Below is a small trained network, with its code and all its weights. Each question gives an input and a class and asks what happens when units are switched off, that is, made to give their printed mean instead of their output.

import numpy as np


def w(rows, s, z=0):
    codes = np.array(rows[::2]) - 128.0
    scale = np.full(codes.shape[1], s)
    scale[-1] = z or s
    return codes * scale


def norm(h):
    return h / np.sqrt((h * h).mean(-1, keepdims=True) + 1e-5)


def f(y):
    return np.maximum(y, 0)


def log_softmax(a):
    a = a - a.max(-1, keepdims=True)
    return a - np.log(np.exp(a).sum(-1, keepdims=True))


def net(x, mask):
    res = np.array(x, float).reshape(1, 7) / 4 @ E
    u = 0
    for l in range(4):
        y = f(norm(res) @ A[l][:, :-1].T + A[l][:, -1])
        res = res + np.where(mask[u : u + 3], y, B[l][:, -1]) @ B[l][:, :-1]
        u += 3
    return log_softmax(norm(res)[-1] @ U[:, :-1].T + U[:, -1])


A, B = {}, {}
E = w([
[129,244,189,163,209,162,161],'x0',
[95,226,81,113,108,177,231],'x1',
[176,24,155,189,184,200,23],'x2',
[227,137,113,27,195,163,84],'x3',
[101,76,109,110,137,222,144],'x4',
[138,98,144,186,207,2,236],'x5',
[84,149,113,82,148,50,56],'x6',
],0.007)
A[0] = w([
[108,97,153,185,80,239,194,8],'L0N0',
[29,117,177,121,104,126,118,41],'L0N1',
[142,254,143,120,152,168,130,185],'L0N2',
],0.0085,0.0012)
B[0] = w([
[43,167,56,4,240,237,175,218],'L0N0',
[131,77,176,201,144,52,214,183],'L0N1',
[23,115,140,133,142,162,242,253],'L0N2',
],0.011,0.0049)
A[1] = w([
[166,183,69,155,9,135,170,178],'L1N0',
[92,136,139,124,103,192,91,76],'L1N1',
[168,105,233,158,190,211,122,250],'L1N2',
],0.011,0.0028)
B[1] = w([
[191,240,137,225,66,55,180,181],'L1N0',
[154,106,220,195,39,110,7,177],'L1N1',
[113,145,2,239,120,60,51,255],'L1N2',
],0.0072,0.0064)
A[2] = w([
[160,195,138,34,206,68,118,2],'L2N0',
[98,28,82,120,152,80,92,214],'L2N1',
[25,86,160,112,2,110,144,189],'L2N2',
],0.0073,0.0019)
B[2] = w([
[72,50,144,87,86,219,156,161],'L2N0',
[222,115,192,151,28,141,140,254],'L2N1',
[135,68,45,210,104,1,85,234],'L2N2',
],0.0097,0.0049)
A[3] = w([
[205,145,82,109,20,154,95,111],'L3N0',
[73,124,43,168,98,110,14,228],'L3N1',
[210,141,164,118,1,107,228,254],'L3N2',
],0.0081,0.002)
B[3] = w([
[98,117,184,89,147,173,88,203],'L3N0',
[248,204,222,74,148,104,243,255],'L3N1',
[85,210,94,166,90,46,151,246],'L3N2',
],0.011,0.0066)
U = w([
[254,127,140,75,79,175,39,2],'0',
[221,182,100,225,92,20,122,253],'1',
[14,221,49,110,143,187,136,149],'2',
],0.0098,0.0041)

Each question gives the input, the list of numbers given to net, and the class t.
The units are the neurons (one row each of A and B). Each row of codes is followed by its name. A weight is (code - 128) times the scale printed after its matrix; where a second scale follows, it is the last column's (A, B and U).
mask holds one flag per neuron, layer by layer. A switched-off neuron (its flag False) gives its mean, the last column of its row in B, instead of its output. The means were averaged over made-up inputs and are rounded, as every weight is.
A unit's drop is (log p(t) with every unit on - log p(t) with that unit switched off) / (log p(t) with every unit on - log p(t) with every unit switched off).
The circuit of an input: a set's keep is (log p(t) with only the set's units on - log p(t) with every unit switched off) / (log p(t) with every unit on - log p(t) with every unit switched off). Starting from all 12 units, units are removed one at a time, each time the one whose removal leaves the highest keep (on an exact tie, the one counted first), for as long as the keep stays at least 0.8.
units of the circuit, in order: the units of the circuit, biggest drop first
k most important neurons: the k neurons with the biggest drops, biggest first
k most important neurons of layer l: the k neurons of layer l with the biggest drops, biggest first
drop of u: that unit's drop, to one decimal
input [6,-2,1,6,0,-7,-7], class 2: units of the circuit, in order : [L0N2]
input [-4,-2,8,-8,3,2,-5], class 0: units of the circuit, in order : [L0N0 L3N2 L0N2]
input [7,4,-3,-4,-3,3,-2], class 2: units of the circuit, in order : [L0N2 L3N1]
input [-1,8,6,5,-3,0,0], class 2: 2 most important neurons : [L0N2 L2N2]
input [7,-6,-5,-6,7,-6,7], class 1: 2 most important neurons : [L2N2 L0N0]
input [8,1,4,2,0,-7,5], class 1: 3 most important neurons : [L0N0 L1N1 L3N1]
input [-4,0,-1,-2,4,-7,-1], class 0: 2 most important neurons : [L0N0 L1N1]
input [1,-2,2,7,1,2,2], class 0: 2 most important neurons of layer 3 : [L3N2 L3N0]
input [8,0,-7,-1,1,7,-2], class 2: 2 most important neurons of layer 1 : [L1N1 L1N2]
input [-7,4,-2,2,2,-6,5], class 1: drop of L2N2 : 0.1
input [8,-3,-6,-6,3,3,-8], class 2: drop of L0N0 : 0.4
input [-3,5,8,-5,-3,-1,-7], class 2: drop of L0N0 : 1.9
